Each row is followed by its class.
[-0.82  1.22 -0.86  0.52 -1.93 -0.85 -0.34 -0.69  1.65  0.29 -0.08 -0.95
 -0.04  1.90  0.43 -0.62  1.22 -0.81 -0.73 -0.48  0.71 -1.29  1.04  0.16
  0.85 -0.41  1.38  0.43 -1.02] -> S
[-8.11  0.48 -0.12  0.66  0.45 -0.89 -0.98 -0.23  2.42 -0.21  0.45 -2.24
  1.39  1.85  0.21  0.57  1.24 -0.73 -0.18 -0.20  1.69  0.84 -0.42  0.78
  0.23 -0.79  0.62  0.56 -0.97] -> S
[-0.91 -2.14  3.21 -0.31 -1.00  0.12  0.18  0.74 -0.98 -0.02 -1.14  1.24
 -1.48 -3.88 -1.15 -0.22  2.49 -1.26 -0.16  1.61 -2.09  2.44  2.51 -0.03
  3.78  2.53 -0.17  0.40  2.54] -> S
[ 0.97  0.88  1.26 -0.96 -0.12  2.41  0.25 -1.73 -1.30  0.18  0.08 -0.83
 -0.52 -3.50 -0.77  0.22  0.74  0.26 -0.14  1.27 -0.62 -3.72 -1.69 -1.31
  0.83  0.14 -1.06 -0.12  0.69] -> T
[ 1.07  2.73 -1.10 -1.71 -0.65  0.11  1.65  0.65  0.31 -0.32  0.27 -0.73
 -1.15  0.67  0.00 -0.76  1.37  0.39 -0.14  1.10 -3.73 -4.52 -0.53 -2.02
  0.82 -0.95  0.99 -0.66 -0.46] -> N
[ 1.16  1.58  0.24 -1.46 -0.32  0.69  4.18 -0.36 -1.53 -0.08 -0.64 -1.33
 -0.44  0.03  0.41  0.82  1.93 -0.47 -0.59  1.86 -0.80 -5.61 -2.93 -1.90
  1.09  0.29 -0.73  1.11  0.87] -> T
[-1.48 -0.12 -2.32  1.28  0.33 -1.47 -1.88 -0.82  1.54  0.09 -0.14  0.25
  0.17  3.09  0.87  0.11 -1.13 -1.32  0.41 -0.98  1.95  0.72  0.81  0.65
  0.50  0.17  1.06 -0.26 -1.86] -> S
[ 0.39  1.95  1.98 -0.30  1.75  0.61  2.64  0.08 -0.40  1.12  0.00 -4.29
  0.28 -3.27 -0.14  2.05  2.09  0.91 -0.35  0.49  2.19 -3.74 -4.70 -1.09
 -1.12 -0.68 -1.98  1.04  0.20] -> T
[ 1.50  0.23 -0.67 -1.21 -0.36  1.11  4.40 -0.10 -1.45  0.43  0.42 -0.65
 -0.48 -3.34 -0.76 -0.53  1.11  0.39 -0.30  0.99 -0.76 -3.69 -1.22 -2.54
  0.65 -0.42 -0.81  0.44  0.05] -> T
[ 1.97 -0.10  0.56 -0.53 -0.66  0.60  3.61 -0.38 -2.52 -0.10  0.75 -1.05
 -0.16 -4.08  0.15  0.26  1.46 -0.17 -0.48  0.92  0.52 -4.82 -1.19 -1.90
  0.38 -0.25 -0.22  1.17  0.71] -> T
[ 0.60  3.16 -0.50 -2.42 -0.31 -1.22 -1.16  0.84  0.27  0.08 -0.62 -0.26
 -1.65  0.35  0.25 -0.66  1.32 -0.53 -0.41 -0.78 -1.99 -4.58 -0.81 -1.23
  1.30 -0.17 -0.18  0.35 -0.81] -> T
[ 1.61 -0.48  0.22 -0.94 -0.36  0.66  4.42  0.73 -4.15  0.48 -0.17 -0.46
  1.11 -4.30 -1.23  1.40  1.45  0.41  0.69  1.70 -1.05 -5.20 -1.54 -2.83
  1.28  0.11 -1.06  0.34  1.92] -> T
[ 1.17  1.25  0.16 -1.10  1.12  0.42  4.09 -1.08 -1.15  1.07  0.21 -4.88
  0.50 -2.62 -0.07  0.46 -0.12 -0.68  0.21  0.62  1.47 -2.58 -2.61 -1.57
 -1.18 -0.12 -0.55  0.21 -0.86] -> T
[ 1.05  3.18  0.53 -1.20 -0.54  0.87  3.23  0.67  0.46  0.40 -0.30 -1.38
 -0.03 -1.60 -0.02  0.89  2.01 -0.44 -0.67  0.46 -0.95 -6.43 -1.77 -1.79
  0.87  0.05 -0.64 -1.14 -0.35] -> T
[ 1.52  0.28 -0.58 -1.52 -0.48  0.91  3.38  0.09 -2.51  0.60  0.31  0.64
 -0.81 -3.66 -0.53 -0.24  0.12 -0.41 -0.46  0.39 -1.99 -3.46 -1.01 -1.87
  0.42 -0.54 -0.44  0.18  0.77] -> T
[ 0.99  0.36 -0.81 -1.43 -0.32  0.65  2.42 -1.05 -2.26  0.02  1.89  0.66
  0.06 -2.40  1.52 -0.40  0.14  0.71 -0.31  1.28 -0.57 -3.45 -0.85 -2.52
  0.54 -0.85 -0.67  0.56  0.54] -> T
[-1.39  2.69  1.18 -0.76 -1.03 -0.56  0.43  0.98  2.19 -0.30 -0.66 -1.03
 -0.60  0.84  0.47  0.18  3.33 -0.50 -0.34  1.46 -0.68 -3.74 -0.78 -0.64
  2.15  0.92  0.19  0.76 -1.65] -> S
[-0.39 -1.77 -0.05  0.75  0.95 -0.86 -0.58  1.09 -0.27  0.10  0.00  0.42
 -2.35  0.26  0.32 -1.21  1.07 -1.14 -0.11 -0.20  0.96 -0.63  0.79  1.44
  1.54  0.54  0.52  0.94 -0.15] -> S
[ 0.91  3.78 -0.11 -1.92  0.09  0.20  3.09  0.24  1.16 -0.25 -0.18 -1.69
 -1.11 -0.49 -0.26  0.07  1.16  1.49 -0.27  1.15 -0.93 -4.58 -1.97 -2.00
 -2.02 -0.28 -0.17  0.53 -0.37] -> T
[ 1.11  4.11 -0.59 -1.82  0.13  0.41  1.76  1.06 -0.07  0.12 -0.11 -2.63
 -1.44  0.47 -0.10  1.06  0.51 -0.52 -0.53  0.61 -0.02 -4.07 -1.57 -2.07
  0.54  0.20 -0.15 -0.09 -0.12] -> T
[-1.17 -0.53 -2.37  1.15 -2.12 -1.27 -2.46  0.60  1.25  0.69 -0.33  0.86
 -0.04  2.08  0.58  0.24 -0.61 -0.43  0.43 -2.19  2.00  0.63  1.67  2.13
  0.52 -1.25  1.72 -0.61 -1.75] -> S
[-2.62  2.06 -2.38  0.56 -0.35 -2.23 -4.06  0.68  4.12 -1.00  0.10 -0.76
  1.04  7.04  1.69 -0.45  1.59 -2.01  0.80 -1.73  0.76  1.52  1.19  1.58
  1.18  0.65  2.84 -0.32 -1.83] -> S
[ 0.58  0.51  1.45  0.06 -1.49  0.22  1.01  1.32 -1.07 -1.20 -0.62 -0.12
 -0.38 -1.96  0.11  0.31  1.34  0.11 -0.58  0.88 -1.60 -3.27  0.31 -0.78
  0.92  0.40 -0.57 -0.22  0.46] -> T
[-2.52 -0.26 -1.19  0.96 -0.28 -2.19  1.07 -1.05  1.74 -0.04  0.34 -0.48
  0.93  1.47 -0.11 -0.19  3.49 -1.82 -0.55  1.03  2.94 -0.94  0.60  0.91
  3.22  0.05  3.10  0.44 -0.07] -> S
[ 0.60  6.29 -2.25 -2.34  1.00  0.72  3.25 -1.31  3.11  0.85  0.09 -4.12
 -1.39  2.72  0.20  0.11  1.80 -0.44 -0.65 -0.48 -0.21 -4.40 -3.39 -2.19
 -1.16 -1.60  0.51  0.04 -0.93] -> T
[-0.92  0.78 -2.58  0.69 -0.01 -1.28 -3.64  0.11  2.36 -0.55  0.34  0.65
  0.49  5.56  1.19 -0.17  0.26  0.28 -0.05 -1.85  0.90  0.68  0.94  1.17
 -0.06 -1.18  1.52 -0.41 -1.81] -> S
[-1.05 -0.45  0.68  0.87  0.06 -0.98 -1.29  0.31  0.95  0.22  0.79 -0.43
 -1.14  0.16  0.07  0.59  0.66 -0.34 -0.02  0.77  0.41  0.98 -0.63  0.61
  0.39  0.86  0.41 -0.15 -0.17] -> S
